(in the rows, 128 means zero)
Each row of numbers belongs to one of the objects below and depends on some of the facts about them. Some rows are named. Which object is each other row?

How the objects are related:
vastize: is of sort; brisok: refers to; trugri: points at
barin vastize:626 brisok:pluplol trugri:stuzal
batutris vastize:793 brisok:grele trugri:kligak
befezim vastize:626 brisok:veske
beke vastize:793 brisok:drigam
bezuk vastize:793 trugri:viri
bisok vastize:379 brisok:sapiru
bogran vastize:379 trugri:destugrum, kibufli
breke vastize:379 brisok:gruski
brigru vastize:379 brisok:pova trugri:kligak
broli vastize:379 brisok:tureka
brusuk vastize:626 brisok:sagu
bufa vastize:379 brisok:stukli trugri:noklek
buvek vastize:379 brisok:viklus
dagra vastize:793
dakli vastize:379 brisok:ligus trugri:ridron, noklek, pova
deben vastize:793 brisok:zolak
destugrum vastize:626 trugri:ridron
disti vastize:379 brisok:drastu trugri:nugan
dradun vastize:793 brisok:stuni trugri:muzum
drafon vastize:793 brisok:viri
drastu vastize:379 brisok:kliskek trugri:zetin, lasa
drastuples vastize:793 brisok:pleber
drego vastize:379 brisok:niru trugri:pivi
drelar vastize:793 brisok:staga trugri:ridron
drezi vastize:793 brisok:triplen trugri:drego
dridre vastize:626 brisok:trabas trugri:lisko
drigam vastize:379 brisok:segre trugri:viri, sizo
drimal vastize:793 brisok:stutruk
driplol vastize:793 brisok:gesim
droflopun vastize:793 brisok:driplol
fabrar vastize:793 brisok:steru
fanum vastize:379 brisok:vofal trugri:sapiru, rufudres
feklu vastize:626 brisok:flusas trugri:batutris
fezel vastize:626 brisok:bufa trugri:vustasir, kligak, lisko, siter, brusuk, pova, sizo
fifen vastize:379 brisok:vatre
flalu vastize:379 brisok:batutris
flebrebro vastize:793 brisok:drelar
flemas vastize:379 brisok:dagra
flemim vastize:379 brisok:plumen
flenik vastize:379 brisok:kudrek
fligos vastize:626 brisok:skezun
flogrik vastize:379 brisok:pigru
flosar vastize:379 brisok:nugan
flusas vastize:626 brisok:drezi trugri:gimak, lestobrus
fluskir vastize:626 brisok:tribri
fotel vastize:626 trugri:razu
gasil vastize:626 brisok:tiflos
gefom vastize:793 brisok:kavafli trugri:kazasil, muzum, sefu
gepo vastize:626 brisok:plaflezin
gesim vastize:626 brisok:kleflalum
gimak vastize:793 brisok:leplar trugri:zifal
godek vastize:379 brisok:barin trugri:kligak
grafle vastize:379 brisok:godek
grafli vastize:793 brisok:stotran trugri:zatrul
graklem vastize:626 brisok:zudral
gralem vastize:793 trugri:gregum
grefun vastize:379 brisok:droflopun
gregum vastize:793 brisok:muzum trugri:kligak
grele vastize:379 brisok:narak
griplol vastize:793 brisok:skeskes trugri:zatrul
grovu vastize:793 brisok:graklem
grubro vastize:793 brisok:lisko
grupes vastize:626 brisok:nobabre trugri:pova
gruru vastize:626 brisok:mudos trugri:trokon
gruski vastize:379 brisok:drimal trugri:zetin
grutrubrar vastize:793 brisok:kligak trugri:gruski, savur, mudos, dakli
guskom vastize:793 trugri:fifen, kanugren, pudrovan, driplol, sterok
gutal vastize:379 brisok:rakur
kanugren vastize:379 trugri:destugrum
kavafli vastize:626
kazasil vastize:379 brisok:grupes trugri:mazute
kibufli vastize:379
kisi vastize:626 brisok:noklek
kizes vastize:793 brisok:plapli
kleflalum vastize:379
kletus vastize:379 brisok:konil
kligak vastize:379 brisok:gefom
kligrom vastize:793 brisok:raklum trugri:feklu
kliskek vastize:379 brisok:satel
klodro vastize:793 brisok:trimik
kolobrak vastize:379 brisok:brusuk
konil vastize:793 brisok:reke trugri:trogrubir, gruski
kudol vastize:793 brisok:flebrebro
kudrek vastize:793 brisok:skidru
kufos vastize:626 brisok:kibufli
kugofles vastize:793 brisok:nesum
lasa vastize:626 brisok:flenik
lekik vastize:793 brisok:vaple
leplar vastize:793 brisok:gregum
lestobrus vastize:379 brisok:flogrik trugri:lasa
ligus vastize:793 trugri:noklek, kligak
liril vastize:626 trugri:beke, stuzal, bezuk
liski vastize:626 brisok:brigru trugri:vustasir
lisko vastize:793 trugri:nive
loflir vastize:379 brisok:fabrar
luklem vastize:626 brisok:dakli
maflil vastize:793 brisok:pobrol
maflizis vastize:379
mastole vastize:793 brisok:fanum trugri:stuzal
mazute vastize:626 brisok:pererur trugri:stetro
mefak vastize:626
memis vastize:379 brisok:mastole trugri:segre, mazute, razu
metren vastize:793 brisok:fluskir
meva vastize:626 brisok:sefu trugri:pivi, gruski, droflopun, nugan
migrisas vastize:379 brisok:sterok
moviser vastize:379 brisok:gepo trugri:stetro
mudos vastize:793 brisok:sugros
muzum vastize:379 trugri:liski
narak vastize:793 brisok:guskom
nazur vastize:793 brisok:trodron trugri:zaklegron
nesum vastize:793 brisok:befezim trugri:drego
netritak vastize:626
nibra vastize:793 brisok:fezel trugri:feklu, viri
nifum vastize:379 brisok:rolen
nipil vastize:793 brisok:tonos
niru vastize:379 brisok:fifen
nive vastize:626 trugri:brigru
nobabre vastize:793 trugri:loflir, kligak, destugrum, rodraple, gasil, trokon
noklek vastize:793 brisok:rufudres trugri:stesas
nugan vastize:793 brisok:metren trugri:ligus, liski
nunu vastize:379 brisok:nive
nuso vastize:793 brisok:nifum
nusok vastize:626 brisok:nunu
pererur vastize:626 brisok:stesas trugri:lisko
peva vastize:626 brisok:drego trugri:kligak, feklu
pigru vastize:793 brisok:gruru
pivi vastize:793 trugri:brigru
plaflezin vastize:379 brisok:sidanu
plapli vastize:793 brisok:mefak
pleber vastize:626 brisok:ridron
plidrun vastize:626 brisok:pluski
plona vastize:379 brisok:nipil
plostol vastize:379 trugri:gruski
plotrir vastize:379 brisok:stubil
plumen vastize:379 brisok:grubro
pluno vastize:379 brisok:sizo trugri:rodraple, rufudres
pluplol vastize:379 brisok:flosar trugri:beke, tuplo, skezun, mazute
pluski vastize:793 brisok:griplol
pobrol vastize:379 brisok:tuplo
pova vastize:793 trugri:gregum, gasil
pudrovan vastize:793 brisok:stugrer trugri:noklek
raklum vastize:793 brisok:memis
rakur vastize:379 brisok:netritak
razu vastize:626
redre vastize:793
reke vastize:626 brisok:redre
ridron vastize:379 brisok:stadre
rodraple vastize:626 brisok:plona trugri:nive
rolen vastize:626 brisok:fligos
rufudres vastize:379 brisok:peva trugri:stesas
sabebrim vastize:793 brisok:gasil
sagu vastize:626 brisok:broli
sapiru vastize:379 brisok:sitra
satel vastize:626 brisok:flemas
savur vastize:793 brisok:maflil trugri:meva
sefu vastize:626 brisok:nazur trugri:skezun
segre vastize:793 brisok:lestobrus trugri:trokon
sidanu vastize:379 brisok:stuflivu
siter vastize:626 trugri:feklu, nugan
sitra vastize:793
sizo vastize:626 trugri:muzum, mudos, nugan
skasin vastize:379 brisok:kugofles trugri:grafli
skeskes vastize:626 brisok:trovo
skezun vastize:793 brisok:kolobrak
skidru vastize:626 brisok:skasin trugri:zisi, dridre, tepe
skogak vastize:379 brisok:trobrer
skosi vastize:379 brisok:grefun
skugas vastize:379 brisok:grovu
sodrin vastize:793 brisok:nuso
stadre vastize:379 brisok:drafon
staga vastize:379 brisok:truzonar
stamu vastize:379
stekli vastize:626 brisok:grafli trugri:griplol
sterok vastize:379 brisok:pluno
steru vastize:793 trugri:brigru, netritak
stesas vastize:793
stetro vastize:793 brisok:liski trugri:maflizis, gasil
stotran vastize:793 brisok:klodro
stubil vastize:379 brisok:nibra
stuflivu vastize:626
stugrer vastize:626 brisok:grutrubrar
stukli vastize:793 brisok:dradun
stuni vastize:626 brisok:zulen
stutruk vastize:793 brisok:beke
stuzal vastize:626 brisok:stamu trugri:zifal, rufudres
sugros vastize:793
tepe vastize:379 brisok:sodrin
tiflos vastize:626 brisok:kanugren trugri:meva, pivi
tonos vastize:626
trabas vastize:626 brisok:kazasil
traga vastize:626 trugri:lisko, feklu
tregan vastize:626 brisok:disti
tribri vastize:626 brisok:zatruzuk
trimik vastize:626 brisok:skugas
trimu vastize:793 brisok:flalu
triplen vastize:379 brisok:stetro
trobrer vastize:626 brisok:maflizis trugri:liski
trodron vastize:626
trogrubir vastize:793
trokon vastize:626 brisok:moviser
trovo vastize:379 brisok:kizes
trutredre vastize:379 brisok:dridre
truzonar vastize:379 brisok:plotrir
tuplo vastize:793 brisok:plidrun trugri:sizo
tureka vastize:626
tusok vastize:379 brisok:buvek
vaple vastize:626 brisok:rodraple
vatre vastize:793 brisok:zisi
veske vastize:793 brisok:vustasir
viklus vastize:793 brisok:grafle trugri:gasil
viri vastize:626 brisok:lasa trugri:vustasir
vofal vastize:793 brisok:zatrul
vustasir vastize:793 brisok:deben trugri:kligak
vutriklis vastize:379 brisok:breke trugri:kibufli
zaklegron vastize:379 trugri:barin
zatrul vastize:793 brisok:feklu trugri:gasil
zatruzuk vastize:626 brisok:skogak
zetin vastize:626 trugri:muzum
zifal vastize:793 brisok:mazute trugri:tepe
zisi vastize:379 brisok:sabebrim trugri:vustasir, noklek
zolak vastize:379 brisok:skosi
zudral vastize:626 brisok:kufos
zulen vastize:626

Some objects and their rows:
maflizis: [120 120 124 126 116 115 119 123 143 119 123 122 120 118 108 165 119 117
 136 168 121 116 132 136 135 121 120 120 127 122 140 134 117 117 120 153
 164 118 124 123 123]
lestobrus: [137 120 126 142 114 147 121 130 138 121 142 118 119 118 116 126 136 115
 131 107 176 119 163 143 118 133 116 131 121 122 116 111 117 115 130 120
 115 115 123 125 128]
trabas: [120 133 126 126 122 118 124 133 123 122 126 123 134 129 120 126 134 117
 119 106 138 119 122 124 128 124 136 128 136 122 132 157 131 117 130 119
 114 119 123 123 131]
sapiru: [121 127 126 127 117 117 123 124 124 121 128 122 127 120 109 115 121 114
 131 107 127 119 123 125 140 121 116 116 128 123 118 121 117 127 119 127
 135 116 132 125 127]
tepe: [120 126 125 126 117 117 124 124 123 121 132 121 126 120 110 115 120 115
 133 106 129 119 123 124 138 121 116 116 127 124 117 117 117 127 119 127
 131 115 130 126 127]
kanugren: [131 119 125 120 118 118 131 122 144 121 125 126 118 120 111 166 118 124
 148 185 120 118 147 135 118 121 116 124 121 122 137 115 118 115 119 150
 154 115 121 122 123]
bezuk: [123 117 126 119 166 136 119 123 142 123 122 124 120 118 162 148 121 152
 141 184 121 120 134 141 117 128 134 129 120 123 140 115 138 117 143 147
 133 131 122 124 121]
nive: [117 118 127 136 116 158 179 121 153 122 125 135 113 175 130 156 116 147
 120 237 122 135 148 122 113 121 167 117 117 125 173 131 187 138 130 154
 114 110 121 125 141]
stetro: [167 187 127 126 115 114 117 136 146 206 125 128 116 117 115 143 137 159
 118 162 118 117 118 123 118 154 115 149 167 129 140 108 111 124 116 121
 115 191 120 117 127]
pluno: [132 122 126 120 116 130 140 122 123 123 136 123 120 121 120 116 119 118
 140 126 122 126 136 124 120 123 115 117 122 122 118 113 117 128 118 126
 122 112 122 124 131]
ridron: [122 133 124 119 116 118 134 123 122 122 130 121 131 118 110 115 119 118
 141 105 127 123 123 125 140 122 115 121 127 123 117 121 116 125 118 120
 147 116 126 123 129]
triplen: [123 122 133 148 122 115 139 125 129 131 166 128 125 118 120 116 119 114
 121 106 131 133 119 123 148 128 113 116 140 125 141 132 113 125 123 129
 151 116 123 125 126]
sabebrim: [120 120 126 130 126 118 117 138 124 123 125 121 128 118 135 114 139 127
 124 106 130 128 122 124 117 122 132 129 124 146 118 118 120 140 121 132
 115 153 128 125 127]
grafli: [146 158 127 120 114 119 117 128 127 158 124 122 118 119 126 123 143 158
 121 142 120 117 122 125 117 140 122 139 140 131 119 109 115 128 118 123
 114 165 121 121 127]
zolak: [119 143 124 119 116 120 145 123 122 122 124 119 127 120 110 114 120 115
 138 109 123 127 121 132 155 127 115 117 124 122 117 134 117 120 118 119
 149 122 130 138 128]
steru: [118 117 126 129 126 129 136 123 154 122 124 124 116 119 136 143 119 154
 132 204 120 135 137 124 115 122 152 126 118 136 150 116 154 146 123 164
 125 118 123 131 125]
zatruzuk: [130 134 126 119 133 118 118 148 122 121 131 135 126 124 108 116 149 118
 118 108 119 118 124 124 147 121 143 118 124 122 133 156 147 132 146 119
 117 116 151 122 134]
kisi: [121 132 126 127 121 118 124 133 121 122 126 122 134 130 121 128 133 118
 119 107 139 119 122 123 128 123 137 128 135 123 132 159 131 117 129 119
 115 120 125 123 130]

Rows to name:
No name comes twice in this set of rows, the named rows included.
[150 194 124 129 113 115 117 140 124 134 124 124 119 135 108 164 154 125
 118 130 122 115 122 125 117 139 133 155 171 123 130 114 116 115 117 119
 114 162 122 116 136] | gasil
[118 128 125 116 118 162 148 122 122 151 124 119 120 120 159 113 120 152
 136 145 121 145 121 126 131 137 131 120 120 126 122 115 142 130 118 119
 115 139 123 136 129] | nesum
[151 127 123 162 157 205 202 122 125 201 116 145 167 175 114 130 128 117
 128 136 119 248 123 170 114 173 129 196 119 129 115 115 155 171 120 117
 211 179 164 223 124] | vustasir
[161 118 152 120 204 169 117 121 136 121 120 122 140 121 184 164 125 113
 152 180 121 116 129 192 177 165 113 114 138 118 138 112 129 109 203 127
 140 117 121 148 114] | muzum
[158 124 140 120 177 160 119 125 123 123 124 133 146 139 157 128 153 117
 120 122 121 119 123 149 153 149 120 117 135 120 132 117 145 113 181 117
 115 116 124 124 124] | trobrer
[116 116 129 133 117 157 155 122 159 124 125 123 114 127 149 128 117 157
 129 229 120 144 140 122 114 121 158 116 117 141 158 114 176 154 130 174
 114 114 122 144 127] | pivi
[131 121 126 117 118 148 152 123 123 124 156 137 119 134 149 119 119 181
 121 137 131 127 142 122 116 122 131 122 121 122 134 116 135 121 120 119
 113 111 121 120 158] | stuzal
[160 154 124 120 117 116 117 123 162 157 122 135 116 119 108 197 123 181
 122 218 117 116 123 143 115 139 132 177 142 122 140 111 115 127 115 145
 145 182 120 118 122] | pova
[120 126 127 121 116 154 154 124 123 131 142 128 118 166 137 116 120 143
 119 152 127 132 128 121 115 126 141 117 121 125 142 115 155 131 125 121
 110 111 122 122 172] | rodraple
[151 171 126 119 115 122 118 126 123 144 124 126 119 144 122 145 137 139
 119 148 121 116 122 125 119 145 127 133 149 121 134 113 117 114 120 119
 113 125 121 118 135] | mazute
[149 147 130 149 151 161 131 122 122 134 119 190 169 249 141 144 122 123
 122 130 128 149 131 123 113 149 129 133 147 123 119 114 154 125 122 124
 114 116 123 135 126] | fezel
[150 120 133 147 117 169 119 126 138 122 130 118 120 119 134 129 145 114
 134 105 176 119 166 159 121 146 116 127 121 123 116 109 118 114 153 119
 114 114 123 138 126] | drigam

Now the same objects, written a new way:
Named rows:
brigru: [126 135 122 126 188 132 122 125 106 126 136 172 102 119 109 133  96 172
 132 118 143 110 136 158 145 141 131 118]
staga: [116 135  96 130 162 137 133 144 125 118 146 144 129 128 108 117 125 140
 135 124 151 119 129 144 133 145 126 112]
bezuk: [121 139 103 137 139 132 124 135 122 122 148 134 131 127 112 120 115 155
 131 122 142 118 110 137 140 143 138 122]
fifen: [118 132 100 129 160 139 136 141 123 118 148 141 130 129 108 116 132 137
 134 125 151 121 129 143 132 145 127 112]
zifal: [119 141  95 136 152 130 127 137 123 125 147 139 133 131 113 119 125 159
 129 124 138 117  95 145 135 148 139 114]
ligus: [125 141 121 134 142 139 137 139 101 122 143 127 110 122 114 126 146 159
 132 134 127 103  70 148 145 142 128 131]
rodraple: [124 137  95 132 179 133 137 132 123 126 142 145 134 128 115 127 128 163
 123 115 146 117 117 143 134 146 146 113]
plona: [118 132 101 130 160 139 134 142 123 118 147 141 130 128 108 116 134 139
 132 126 151 120 131 143 133 145 127 113]
dridre: [123 137  95 133 173 133 135 132 124 125 143 141 134 127 115 128 124 161
 125 115 148 117 116 140 135 144 146 115]
drezi: [123 142  96 132 152 131 119 126 121 124 150 148 132 128 112 123 106 154
 130 122 139 119 121 145 141 147 138 111]
savur: [117 140  95 138 152 127 122 136 126 126 145 141 133 131 112 119 106 160
 132 117 142 119 111 140 135 145 141 115]
zetin: [120 137  98 138 137 133 132 134 133 117 144 125 136 120 112 128  98 151
 133 115 159 122 138 118 142 134 146 133]
zolak: [120 133 121 133 159 133 125 143 138 116 138 146 133 117 111 110 193 138
 131 119 149 115 144 156 135 149 127 129]
tregan: [116 138  89 133 166 134 147 142 126 118 140 137 132 128 110 121 141 139
 134 126 138 111 140 138 133 142 132 116]
disti: [119 134 105 134 148 135 124 137 128 119 147 136 130 123 110 122 102 154
 132 116 163 126 115 134 137 141 139 123]
kazasil: [122 137 103 133 147 138 131 140 127 119 147 150 131 129 110 124 120 158
 127 126 157 130 115 137 134 145 137 119]
kugofles: [120 139 110 142 158 129 124 135 125 118 146 135 135 124 110 106 162 140
 124 135 139 107 157 152 135 145 126 123]
flenik: [118 135 109 141 170 136 129 136 122 113 150 130 132 123 107 108 140 145
 117 146 162 112 153 151 130 144 125 122]

Name these rows:
No name comes twice in this set of rows, the named rows included.
[128 135 103 133 173 129 115 123 117 132 150 147 136 132 116 119 113 164
 122 109 145 117 113 150 136 148 145 106] | lisko
[121 130 123 130 172 137 142 147 107 122 135 153 107 124 107 120 134 151
 136 126 139 108 142 148 137 137 119 125] | kligak
[113 135  95 131 163 135 135 146 127 118 144 142 128 129 108 116 128 143
 135 124 150 120 121 145 130 147 128 111] | tepe
[126 139 125 136 154 132 141 143 103 128 132 164 106 129 109 124 129 169
 133 128 122 108 136 143 141 136 127 130] | gregum
[118 141 104 146 164 130 126 131 116 117 153 126 134 126 108 104 133 144
 116 151 146 105 161 150 132 142 125 120] | drafon
[124 136  99 134 170 131 135 132 124 125 141 141 133 126 114 127 117 161
 126 113 150 116 127 137 137 141 146 120] | traga
[129 148  98 137 115 141 154 153 124 122 143 189 133 146 108 123 148 165
 123 147 128 143 150 123 129 144 132 118] | zatrul
[119 142 111 148 151 134 136 131 120 111 146 107 126 114 111 123 120 159
 117 147 158 103 129 135 140 135 139 143] | viri
[118 139  96 129 155 141 133 140 122 119 150 128 128 127 114 125 138 158
 127 129 152 120  49 150 134 153 137 113] | rufudres
[117 136 107 142 171 135 130 134 120 112 152 127 131 124 106 108 132 146
 115 151 163 111 154 151 129 143 125 121] | stadre
[120 131 103 133 152 140 141 150 121 123 145 133 131 134 113 119 135 158
 128 120 156 126  79 137 128 145 137 117] | fanum
[121 138 108 137 168 132 139 138 132 115 139 135 135 119 111 115 184 139
 126 129 142 106 161 149 135 144 131 128] | befezim

